Below is a small trained network, with its code and all its weights. Each question gives an input and a target symbol and asks what happens when units are switched off, that is, made to give their printed mean instead of their output.

import numpy as np


def w(rows, s, z=0):
    codes = np.array(rows[::2]) - 128.0
    scale = np.full(codes.shape[1], s)
    scale[-1] = z or s
    return codes * scale


def softmax(a):
    e = np.exp(a - a.max(-1, keepdims=True))
    return e / e.sum(-1, keepdims=True)


def log_softmax(a):
    a = a - a.max(-1, keepdims=True)
    return a - np.log(np.exp(a).sum(-1, keepdims=True))


def net(x, mask):
    ids = ['αβηλπσω'.index(c) for c in x.split()]
    T = len(ids)
    res = E[ids] + P[:T]
    u = 0
    for l in range(3):
        r = res
        for j in range(3):
            rows = slice(2 * j, 2 * j + 2)
            q, k, v = (r @ M[l][rows].T for M in (Q, K, V))
            z = softmax(np.where(np.tri(T) > 0, q @ k.T / 2**0.5, -1e9)) @ v
            o = O[l][rows]
            res = res + np.where(mask[u + j], z, o[:, -1]) @ o[:, :-1]
        u += 3
    return log_softmax(res[-1] @ U[:, :-1].T + U[:, -1])


Q, K, V, O = {}, {}, {}, {}
E = w([
[74,3,139,109,90,102,150,174,175,93],'α',
[99,95,131,86,106,156,169,151,140,163],'β',
[152,103,120,179,122,133,147,169,139,104],'η',
[185,116,152,136,83,125,150,155,111,178],'λ',
[146,132,152,115,96,158,60,139,161,104],'π',
[124,94,135,125,89,146,107,101,98,92],'σ',
[85,125,101,150,94,105,96,106,96,155],'ω',
],0.026)
P = w([
[28,90,200,79,76,85,121,187,84,105],'0',
[171,88,104,60,155,5,123,133,164,96],'1',
[106,121,70,104,22,123,140,173,105,100],'2',
[150,91,133,95,149,32,145,117,174,94],'3',
[119,133,65,122,41,155,145,156,111,115],'4',
[155,98,142,116,165,60,144,101,175,107],'5',
[113,142,69,125,59,188,145,134,111,140],'6',
[150,112,155,134,186,85,148,83,176,129],'7',
[110,151,84,146,87,220,136,118,116,161],'8',
[146,134,172,153,202,115,154,66,173,144],'9',
[105,159,107,161,114,255,128,107,113,182],'10',
[152,135,185,161,192,107,145,50,181,145],'11',
],0.012)
Q[0] = w([
[159,79,106,251,128,178,52,184,147,48],'L0H1',
[57,66,237,141,81,103,3,25,178,37],'L0H1',
[172,226,131,134,157,121,75,154,27,94],'L0H2',
[63,59,117,50,117,195,154,140,166,181],'L0H2',
[157,77,72,110,2,214,132,120,22,217],'L0H3',
[151,176,122,81,79,122,80,137,218,131],'L0H3',
],0.009)
K[0] = w([
[140,105,128,176,131,154,109,163,130,78],'L0H1',
[116,80,118,99,100,141,74,62,103,69],'L0H1',
[133,137,102,96,133,109,102,177,73,117],'L0H2',
[135,109,103,138,108,158,128,99,160,149],'L0H2',
[116,86,128,145,8,184,129,127,57,152],'L0H3',
[115,156,165,140,116,129,129,133,169,124],'L0H3',
],0.017)
V[0] = w([
[132,42,114,159,102,157,58,73,141,108],'L0H1',
[136,99,142,146,62,111,86,89,140,156],'L0H1',
[128,169,197,56,223,2,129,160,64,88],'L0H2',
[173,90,102,136,176,85,159,8,215,149],'L0H2',
[130,95,145,168,73,166,131,75,178,153],'L0H3',
[184,127,94,74,220,50,140,66,181,117],'L0H3',
],0.0071)
O[0] = w([
[106,151,92,119,134,118,128,149,88,51,190],'L0H1',
[148,123,92,146,138,104,61,142,100,51,187],'L0H1',
[95,81,123,63,90,143,149,59,197,200,81],'L0H2',
[40,153,254,85,179,116,146,146,91,150,83],'L0H2',
[128,140,122,134,137,128,53,145,109,129,169],'L0H3',
[126,41,151,174,122,164,48,95,136,195,2],'L0H3',
],0.0087,0.0093)
Q[1] = w([
[104,180,33,191,54,162,125,208,108,125],'L1H1',
[169,95,142,85,166,145,143,159,133,86],'L1H1',
[122,122,129,130,102,129,144,182,117,83],'L1H2',
[97,147,125,133,81,202,162,171,151,130],'L1H2',
[93,115,105,104,176,138,175,167,135,123],'L1H3',
[117,46,249,92,179,59,156,42,156,206],'L1H3',
],0.015)
K[1] = w([
[102,245,146,190,176,160,114,73,98,171],'L1H1',
[194,90,175,170,168,178,184,119,65,57],'L1H1',
[132,160,154,126,188,164,108,158,49,135],'L1H2',
[98,165,181,125,130,134,87,202,149,127],'L1H2',
[128,176,141,155,176,188,181,155,130,156],'L1H3',
[101,72,97,80,109,94,150,209,199,120],'L1H3',
],0.012)
V[1] = w([
[79,139,74,176,148,56,120,105,72,182],'L1H1',
[205,100,184,189,47,111,96,91,144,105],'L1H1',
[84,121,186,112,99,53,109,173,98,93],'L1H2',
[142,180,111,121,103,172,117,41,136,112],'L1H2',
[150,115,150,80,91,71,120,92,9,139],'L1H3',
[197,147,191,96,85,76,74,254,145,158],'L1H3',
],0.0087)
O[1] = w([
[139,164,158,214,57,100,103,104,255,104,109],'L1H1',
[123,176,30,129,184,144,129,166,122,145,172],'L1H1',
[134,138,89,108,168,164,151,106,234,121,242],'L1H2',
[80,172,153,123,83,63,107,200,76,120,146],'L1H2',
[106,79,64,179,128,178,121,122,74,145,254],'L1H3',
[78,177,146,165,145,160,117,202,186,138,175],'L1H3',
],0.0093,0.007)
Q[2] = w([
[119,194,144,105,105,179,65,140,118,136],'L2H1',
[6,93,136,146,167,98,118,143,152,70],'L2H1',
[112,159,119,156,91,234,189,171,129,101],'L2H2',
[123,179,95,149,32,186,87,119,104,98],'L2H2',
[92,166,132,111,122,172,117,179,103,129],'L2H3',
[133,131,131,180,61,124,118,140,159,125],'L2H3',
],0.015)
K[2] = w([
[166,106,145,135,104,183,73,142,117,155],'L2H1',
[6,102,97,55,82,103,39,113,133,63],'L2H1',
[147,204,186,153,161,188,124,81,91,134],'L2H2',
[106,156,116,140,107,133,85,64,93,92],'L2H2',
[130,173,131,132,91,160,175,150,104,102],'L2H3',
[70,157,128,189,68,94,137,128,172,151],'L2H3',
],0.014)
V[2] = w([
[207,111,158,104,78,159,156,155,111,164],'L2H1',
[215,116,141,168,192,74,136,144,115,144],'L2H1',
[66,124,106,172,126,104,140,87,97,94],'L2H2',
[110,191,93,74,145,122,23,48,125,90],'L2H2',
[255,64,174,110,130,126,105,161,140,80],'L2H3',
[159,146,130,120,94,182,204,162,142,62],'L2H3',
],0.009)
O[2] = w([
[21,118,78,125,116,82,72,147,141,71,91],'L2H1',
[152,123,86,120,148,84,122,74,179,150,77],'L2H1',
[150,83,96,112,120,143,137,44,113,142,179],'L2H2',
[53,233,188,108,86,145,117,2,50,165,161],'L2H2',
[179,102,154,124,154,130,131,136,111,200,110],'L2H3',
[147,127,149,93,172,112,63,65,118,157,249],'L2H3',
],0.0091,0.016)
U = w([
[82,68,176,91,57,100,90,160,121,102,207],'α',
[70,230,164,52,102,146,243,167,153,159,254],'β',
[134,121,89,220,112,237,89,178,109,145,64],'η',
[210,186,118,68,144,3,174,112,146,10,25],'λ',
[119,135,127,76,120,214,57,91,212,105,11],'π',
[87,116,59,107,156,150,188,116,45,144,62],'σ',
[133,164,142,139,34,135,156,115,189,83,220],'ω',
],0.007,0.0057)

Each question gives the input, a string of symbols that net reads in full, and the target symbol t.
The units are the heads (2 rows each of Q, K, V and O). Each row of codes is followed by its name. A weight is (code - 128) times the scale printed after its matrix; where a second scale follows, it is the last column's (O and U).
mask holds one flag per head, layer by layer. A switched-off head (its flag False) gives its mean, the last column of its rows in O, instead of its output. The means were averaged over made-up inputs and are rounded, as every weight is.
A unit's drop is (log p(t) with every unit on - log p(t) with that unit switched off) / (log p(t) with every unit on - log p(t) with every unit switched off).
The circuit of an input: a set's keep is (log p(t) with only the set's units on - log p(t) with every unit switched off) / (log p(t) with every unit on - log p(t) with every unit switched off). Starting from all 9 units, units are removed one at a time, each time the one whose removal leaves the highest keep (on an exact tie, the one counted first), for as long as the keep stays at least 0.8.
circuit, biggest first: the units of the circuit, biggest drop first
unit that matters most: the unit with the biggest drop
heads that matter: for each layer, one digit per head in row order, 1 if its drop is at least 0.15 and else 0, layers parted by /
drop of u: that unit's drop, to one decimal
input λ σ β α λ π π λ λ, target β: heads that matter : 100 / 001 / 010
input η π λ, target β: heads that matter : 010 / 001 / 010
input σ λ β, target σ: circuit, biggest first : L1H3, L2H2
input λ λ β, target η: heads that matter : 000 / 001 / 010
input β π α, target β: heads that matter : 010 / 001 / 010
input σ σ η π α, target β: circuit, biggest first : L2H2, L0H3, L1H3, L0H2
input ω β σ λ ω σ λ η λ σ β, target σ: circuit, biggest first : L0H2, L1H3, L2H2
input σ σ η π, target π: heads that matter : 001 / 000 / 000
input α σ β β η, target λ: unit that matters most : L0H2
input ω σ π λ σ σ η σ, target σ: circuit, biggest first : L1H3, L2H2, L1H1
input λ ω λ π, target π: heads that matter : 001 / 001 / 000
input λ σ σ λ σ α ω σ α, target ω: circuit, biggest first : L1H1, L2H3
input ω β σ α λ η α, target η: heads that matter : 010 / 011 / 010
input ω π α, target ω: unit that matters most : L1H1
input π η λ α λ, target η: circuit, biggest first : L0H2, L1H3, L2H2
input ω π η β λ λ λ, target η: circuit, biggest first : L1H3, L0H2, L2H2
input ω η σ β π, target σ: heads that matter : 010 / 100 / 000
input β β β, target α: circuit, biggest first : L1H1, L2H1
input ω ω λ, target ω: heads that matter : 000 / 100 / 000
input σ σ σ π π λ λ ω η η η, target λ: unit that matters most : L1H3
input π β λ σ σ λ α η, target η: heads that matter : 001 / 000 / 010
input β η ω ω σ η η λ, target λ: circuit, biggest first : L2H1, L2H2
input β ω β, target ω: drop of L0H2 : 0.1
input ω α λ, target ω: drop of L1H1 : 0.9
input η λ π σ η π α π ω π β, target ω: drop of L1H1 : 1.2
